Below are the code and all the weights of a small trained network. Each question names an input and a class and asks about switching units off, where a switched-off unit gives its printed mean instead of its output.

import numpy as np


def w(rows, s, z=0):
    codes = np.array(rows[::2]) - 128.0
    scale = np.full(codes.shape[1], s)
    scale[-1] = z or s
    return codes * scale


def f(y):
    return np.maximum(y, 0)


def log_softmax(a):
    a = a - a.max(-1, keepdims=True)
    return a - np.log(np.exp(a).sum(-1, keepdims=True))


def net(x, mask):
    res = np.array(x, float).reshape(1, 7) / 4 @ E
    y = f(res @ A[0][:, :-1].T + A[0][:, -1])
    res = res + np.where(mask, y, B[0][:, -1]) @ B[0][:, :-1]
    return log_softmax(res[-1] @ U[:, :-1].T + U[:, -1])


A, B = {}, {}
E = w([
[203,128,67,87,81,109,195,254,200],'x0',
[174,68,191,157,218,147,64,175,159],'x1',
[93,133,142,14,127,32,21,149,176],'x2',
[93,37,126,172,97,89,145,115,188],'x3',
[35,122,197,113,59,214,136,197,121],'x4',
[177,117,245,101,117,63,180,112,92],'x5',
[128,128,126,130,130,128,129,127,129],'x6',
],0.0066)
A[0] = w([
[156,115,136,195,131,178,200,132,125,18],'neuron 0',
[202,243,108,25,172,205,79,159,55,67],'neuron 1',
[43,167,57,82,19,70,229,46,113,110],'neuron 2',
[83,98,152,161,150,106,97,73,129,29],'neuron 3',
[100,128,121,94,129,86,123,130,150,243],'neuron 4',
[159,110,94,121,130,94,171,242,178,18],'neuron 5',
[74,77,123,110,103,39,78,137,173,37],'neuron 6',
[55,134,132,136,112,126,89,58,123,132],'neuron 7',
[18,109,188,100,72,160,164,195,152,83],'neuron 8',
[80,152,163,136,157,155,101,45,94,47],'neuron 9',
[167,128,253,102,95,56,196,106,120,121],'neuron 10',
[111,134,127,91,114,92,125,150,138,106],'neuron 11',
[114,111,119,69,132,92,81,157,149,93],'neuron 12',
[125,138,120,96,106,110,89,140,141,49],'neuron 13',
[137,132,89,100,95,87,169,197,159,74],'neuron 14',
[90,140,149,62,122,77,64,127,128,50],'neuron 15',
[81,34,96,198,98,63,148,122,197,236],'neuron 16',
[184,150,93,96,93,163,160,194,116,151],'neuron 17',
[204,114,44,150,181,20,137,44,167,78],'neuron 18',
[73,129,186,131,110,165,119,178,139,39],'neuron 19',
[85,135,55,124,126,157,114,148,154,66],'neuron 20',
[139,101,112,210,105,157,221,101,121,96],'neuron 21',
[159,80,184,176,181,125,82,191,167,254],'neuron 22',
[74,132,14,160,146,180,46,141,157,63],'neuron 23',
[146,95,140,175,174,149,132,145,145,53],'neuron 24',
],0.012,0.0081)
B[0] = w([
[172,206,116,125,161,145,88,112,100,162],'neuron 0',
[21,179,226,110,96,144,161,143,153,210],'neuron 1',
[83,92,54,86,161,120,51,159,231,246],'neuron 2',
[133,78,176,112,110,147,103,72,136,150],'neuron 3',
[102,190,74,173,139,123,191,88,115,217],'neuron 4',
[151,62,185,128,115,136,76,40,123,182],'neuron 5',
[135,213,182,98,154,156,88,130,113,175],'neuron 6',
[138,104,127,148,104,114,154,50,126,187],'neuron 7',
[156,125,102,141,19,130,122,182,77,205],'neuron 8',
[174,80,113,141,94,105,133,43,132,175],'neuron 9',
[166,57,164,148,222,124,182,192,103,216],'neuron 10',
[142,172,111,143,140,131,138,122,121,164],'neuron 11',
[162,179,102,130,156,140,107,125,115,182],'neuron 12',
[150,163,128,141,148,139,124,107,108,146],'neuron 13',
[142,85,141,127,116,128,118,46,126,186],'neuron 14',
[186,168,123,126,165,161,85,122,112,186],'neuron 15',
[33,156,210,130,125,129,208,121,137,226],'neuron 16',
[146,92,102,159,125,101,152,53,115,202],'neuron 17',
[165,111,103,139,4,145,104,194,72,215],'neuron 18',
[165,131,120,118,68,125,78,169,106,159],'neuron 19',
[169,89,140,144,156,123,155,172,102,158],'neuron 20',
[148,241,136,121,154,139,113,108,95,194],'neuron 21',
[70,109,15,102,135,107,106,127,214,229],'neuron 22',
[201,62,158,131,227,104,165,201,98,188],'neuron 23',
[126,160,118,92,150,127,76,134,153,143],'neuron 24',
],0.022,0.013)
U = w([
[163,91,127,159,122,141,98,37,171,91],'0',
[170,254,78,137,193,200,94,131,136,86],'1',
[146,125,74,146,27,166,99,235,113,96],'2',
[95,117,50,79,166,136,66,180,249,95],'3',
[180,90,129,152,226,130,177,219,147,98],'4',
[54,175,186,117,117,172,162,154,180,181],'5',
[120,158,41,186,140,135,180,130,161,255],'6',
],0.0068,0.016)

Each question gives the input, the list of numbers given to net, and the class t.
The units are the neurons (one row each of A and B). Each row of codes is followed by its name. A weight is (code - 128) times the scale printed after its matrix; where a second scale follows, it is the last column's (A, B and U).
mask holds one flag per neuron, in row order. A switched-off neuron (its flag False) gives its mean, the last column of its row in B, instead of its output. The means were averaged over made-up inputs and are rounded, as every weight is.
A unit's drop is (log p(t) with every unit on - log p(t) with that unit switched off) / (log p(t) with every unit on - log p(t) with every unit switched off).
The circuit of an input: a set's keep is (log p(t) with only the set's units on - log p(t) with every unit switched off) / (log p(t) with every unit on - log p(t) with every unit switched off). Starting from the 12 units with the biggest drops (on a tie, the unit counted first), units are removed one at a time, each time the one whose removal leaves the highest keep (on an exact tie, the one counted first), for as long as the keep stays at least 0.8.
units of the circuit, in order: the units of the circuit, biggest drop first
most important unit: the unit with the biggest drop
top k neurons: the k neurons with the biggest drops, biggest first
drop of u: that unit's drop, to one decimal
input [5,0,-1,-4,2,-4,-5], class 0: most important unit : neuron 17
input [3,-1,-3,1,1,4,3], class 4: top 3 neurons : (neuron 10; neuron 4; neuron 1)
input [-3,-4,4,6,-5,-6,3], class 4: top 2 neurons : (neuron 23; neuron 1)
input [3,-7,6,2,-2,-4,-4], class 3: top 3 neurons : (neuron 2; neuron 21; neuron 0)
input [6,-2,2,-6,5,-7,2], class 4: top 2 neurons : (neuron 23; neuron 20)
input [5,-7,6,0,-7,3,6], class 2: top 2 neurons : (neuron 18; neuron 22)
input [-7,2,1,-4,-4,6,6], class 0: top 2 neurons : (neuron 9; neuron 23)
input [7,-4,1,0,6,-3,-5], class 0: top 2 neurons : (neuron 5; neuron 14)
input [-4,-5,3,-7,-3,7,-1], class 4: top 3 neurons : (neuron 10; neuron 16; neuron 22)
input [-2,0,5,-2,-6,2,6], class 2: top 2 neurons : (neuron 18; neuron 21)
input [-3,5,2,1,-8,-5,-1], class 2: top 2 neurons : (neuron 18; neuron 2)
input [8,2,8,-5,8,-6,2], class 0: top 4 neurons : (neuron 5; neuron 14; neuron 17; neuron 18)
input [-5,-5,-2,7,8,3,6], class 2: top 3 neurons : (neuron 8; neuron 19; neuron 1)
input [-7,4,-5,1,-3,5,4], class 0: top neuron : (neuron 9)
input [6,-1,8,-2,-4,-5,1], class 1: top 2 neurons : (neuron 12; neuron 6)
input [-8,2,5,5,-7,-6,-3], class 0: top 4 neurons : (neuron 3; neuron 7; neuron 9; neuron 8)
input [7,-7,-5,-1,5,4,-3], class 0: units of the circuit, in order : (neuron 14; neuron 5)
input [-1,4,-5,8,-2,0,-2], class 5: drop of neuron 16 : 1.4
input [5,0,-2,6,2,-3,4], class 5: drop of neuron 7 : 0.1
input [6,2,5,-6,8,5,-3], class 2: most important unit : neuron 8
input [-3,-1,-4,0,-7,3,0], class 2: drop of neuron 13 : 0.0
input [-5,-5,-3,-8,8,7,-1], class 2: drop of neuron 8 : 1.1
